Here is a tiny trained network, its code and every weight. The questions are about switching its units off for an input and a target symbol, where a switched-off unit gives its printed mean instead of its output.

import numpy as np


def w(rows, s, z=0):
    codes = np.array(rows[::2]) - 128.0
    scale = np.full(codes.shape[1], s)
    scale[-1] = z or s
    return codes * scale


def norm(h):
    return h / np.sqrt((h * h).mean(-1, keepdims=True) + 1e-5)


def f(y):
    return np.maximum(y, 0)


def softmax(a):
    e = np.exp(a - a.max(-1, keepdims=True))
    return e / e.sum(-1, keepdims=True)


def log_softmax(a):
    a = a - a.max(-1, keepdims=True)
    return a - np.log(np.exp(a).sum(-1, keepdims=True))


def net(x, mask):
    ids = ['ΓΘΞΠΩαβδεζλμστφψ'.index(c) for c in x.split()]
    T = len(ids)
    res = E[ids] + P[:T]
    r = norm(res)
    for j in range(2):
        rows = slice(3 * j, 3 * j + 3)
        q, k, v = (r @ M[0][rows].T for M in (Q, K, V))
        z = softmax(np.where(np.tri(T) > 0, q @ k.T / 3**0.5, -1e9)) @ v
        o = O[0][rows]
        res = res + np.where(mask[j], z, o[:, -1]) @ o[:, :-1]
    y = f(norm(res) @ A[0][:, :-1].T + A[0][:, -1])
    res = res + np.where(mask[2:6], y, B[0][:, -1]) @ B[0][:, :-1]
    return log_softmax(norm(res)[-1] @ U[:, :-1].T + U[:, -1])


Q, K, V, O, A, B = {}, {}, {}, {}, {}, {}
E = w([
[135,102,152,99,85],'Γ',
[99,120,132,80,157],'Θ',
[166,218,137,74,196],'Ξ',
[143,111,152,93,86],'Π',
[127,101,151,106,88],'Ω',
[81,127,127,103,167],'α',
[72,52,138,125,160],'β',
[24,255,186,55,116],'δ',
[91,104,111,128,171],'ε',
[128,79,110,96,149],'ζ',
[126,116,157,107,81],'λ',
[93,116,125,94,160],'μ',
[132,118,116,198,125],'σ',
[103,100,113,105,157],'τ',
[100,106,153,115,88],'φ',
[128,100,148,105,91],'ψ',
],0.0084)
P = w([
[91,103,52,134,2],'0',
[35,130,83,147,43],'1',
[38,131,115,135,72],'2',
[52,129,134,127,88],'3',
[65,128,149,119,101],'4',
[76,127,158,114,115],'5',
[91,124,166,112,127],'6',
[103,124,175,110,143],'7',
[116,124,178,107,154],'8',
],0.005)
Q[0] = w([
[67,86,122,56,152],'H1',
[149,114,116,170,82],'H1',
[176,142,132,107,64],'H1',
[112,39,210,69,181],'H2',
[225,221,15,104,156],'H2',
[224,222,147,188,1],'H2',
],0.0081)
K[0] = w([
[104,105,171,81,184],'H1',
[101,127,103,158,95],'H1',
[117,132,136,113,43],'H1',
[126,121,201,130,199],'H2',
[133,132,92,50,70],'H2',
[111,141,6,128,106],'H2',
],0.011)
V[0] = w([
[92,109,193,64,161],'H1',
[91,192,144,215,159],'H1',
[122,176,79,231,140],'H1',
[127,61,114,128,247],'H2',
[83,102,81,20,51],'H2',
[109,255,82,112,178],'H2',
],0.0048)
O[0] = w([
[151,109,39,197,90,180],'H1',
[250,142,127,29,109,151],'H1',
[193,127,171,34,139,126],'H1',
[31,122,73,71,91,101],'H2',
[136,74,103,138,217,254],'H2',
[150,155,4,214,81,34],'H2',
],0.004,0.0022)
A[0] = w([
[59,121,166,33,100,25],'N1',
[69,28,110,235,70,216],'N2',
[18,172,141,220,217,5],'N3',
[116,176,253,146,132,68],'N4',
],0.004,0.003)
B[0] = w([
[253,182,141,200,42,146],'N1',
[219,238,172,118,85,254],'N2',
[249,13,168,131,122,160],'N3',
[47,119,12,144,147,167],'N4',
],0.0051,0.0064)
U = w([
[118,99,103,137,133,48],'Γ',
[130,89,67,150,118,117],'Θ',
[167,184,92,122,202,124],'Ξ',
[136,106,135,132,156,25],'Π',
[166,91,153,140,180,69],'Ω',
[89,121,50,19,81,79],'α',
[8,72,135,196,123,240],'β',
[67,231,115,204,84,165],'δ',
[57,165,215,46,196,255],'ε',
[168,74,148,117,177,84],'ζ',
[138,102,127,135,156,42],'λ',
[212,160,194,123,54,170],'μ',
[143,100,140,138,163,49],'σ',
[147,75,56,215,119,104],'τ',
[145,132,45,115,120,72],'φ',
[149,93,143,124,168,68],'ψ',
],0.013,0.0035)

Each question gives the input, a string of symbols that net reads in full, and the target symbol t.
The units are the heads (3 rows each of Q, K, V and O) and the neurons (one row each of A and B). Each row of codes is followed by its name. A weight is (code - 128) times the scale printed after its matrix; where a second scale follows, it is the last column's (O, A, B and U).
mask holds one flag per unit, heads first, then neurons. A switched-off unit (its flag False) gives its mean, the last column of its rows in O or B, instead of its output. The means were averaged over made-up inputs and are rounded, as every weight is.
A unit's drop is (log p(t) with every unit on - log p(t) with that unit switched off) / (log p(t) with every unit on - log p(t) with every unit switched off).
The circuit of an input: a set's keep is (log p(t) with only the set's units on - log p(t) with every unit switched off) / (log p(t) with every unit on - log p(t) with every unit switched off). Starting from all 6 units, units are removed one at a time, each time the one whose removal leaves the highest keep (on an exact tie, the one counted first), for as long as the keep stays at least 0.8.
circuit, biggest first: the units of the circuit, biggest drop first
top k neurons: the k neurons with the biggest drops, biggest first
heads that matter: for each layer, one digit per head in row order, 1 if its drop is at least 0.15 and else 0, layers parted by /
input μ σ Θ σ τ, target μ: top 2 neurons -> [N2; N4]
input σ φ ψ α σ Ξ ε ε ζ, target α: circuit, biggest first -> [H2]
input Θ σ σ σ, target β: circuit, biggest first -> [N2; H1; N4; N3]
input μ ε φ φ Ω β σ ε τ, target α: circuit, biggest first -> [H2; H1]
input ε ε μ, target α: heads that matter -> 01
input σ μ Γ λ σ σ, target β: circuit, biggest first -> [N2; H1; N4; H2]
input ε τ λ Γ τ Θ α, target τ: circuit, biggest first -> [H1; N3]
input φ ε δ σ, target μ: heads that matter -> 00
input μ Θ Θ φ σ ε, target μ: top 3 neurons -> [N4; N3; N2]
input β σ Ω Θ ε ε ε ζ ε, target β: heads that matter -> 11
input σ ε α, target α: circuit, biggest first -> [H2; N3]
input ε Θ ε Θ ε, target τ: top 3 neurons -> [N3; N2; N4]
input α Ξ μ λ σ σ ε μ, target α: circuit, biggest first -> [H2; H1]
input ε β ε, target ε: circuit, biggest first -> [N4]
input ε ε α Γ φ Θ Θ σ σ, target δ: circuit, biggest first -> [H2; N4; H1; N3]
input Θ ε σ σ σ Θ, target μ: circuit, biggest first -> [H1; N3; N2]
input σ ζ Θ, target β: heads that matter -> 11
input δ σ Θ ε Ξ σ μ, target μ: circuit, biggest first -> [N4; N3; H1]
input ε ε α μ Θ Θ ε, target τ: heads that matter -> 11
input φ σ ε φ Θ σ Θ μ, target τ: top neuron -> [N3]
input σ λ ε σ Ω σ σ τ, target μ: top 2 neurons -> [N2; N3]
input δ σ ζ, target μ: heads that matter -> 00
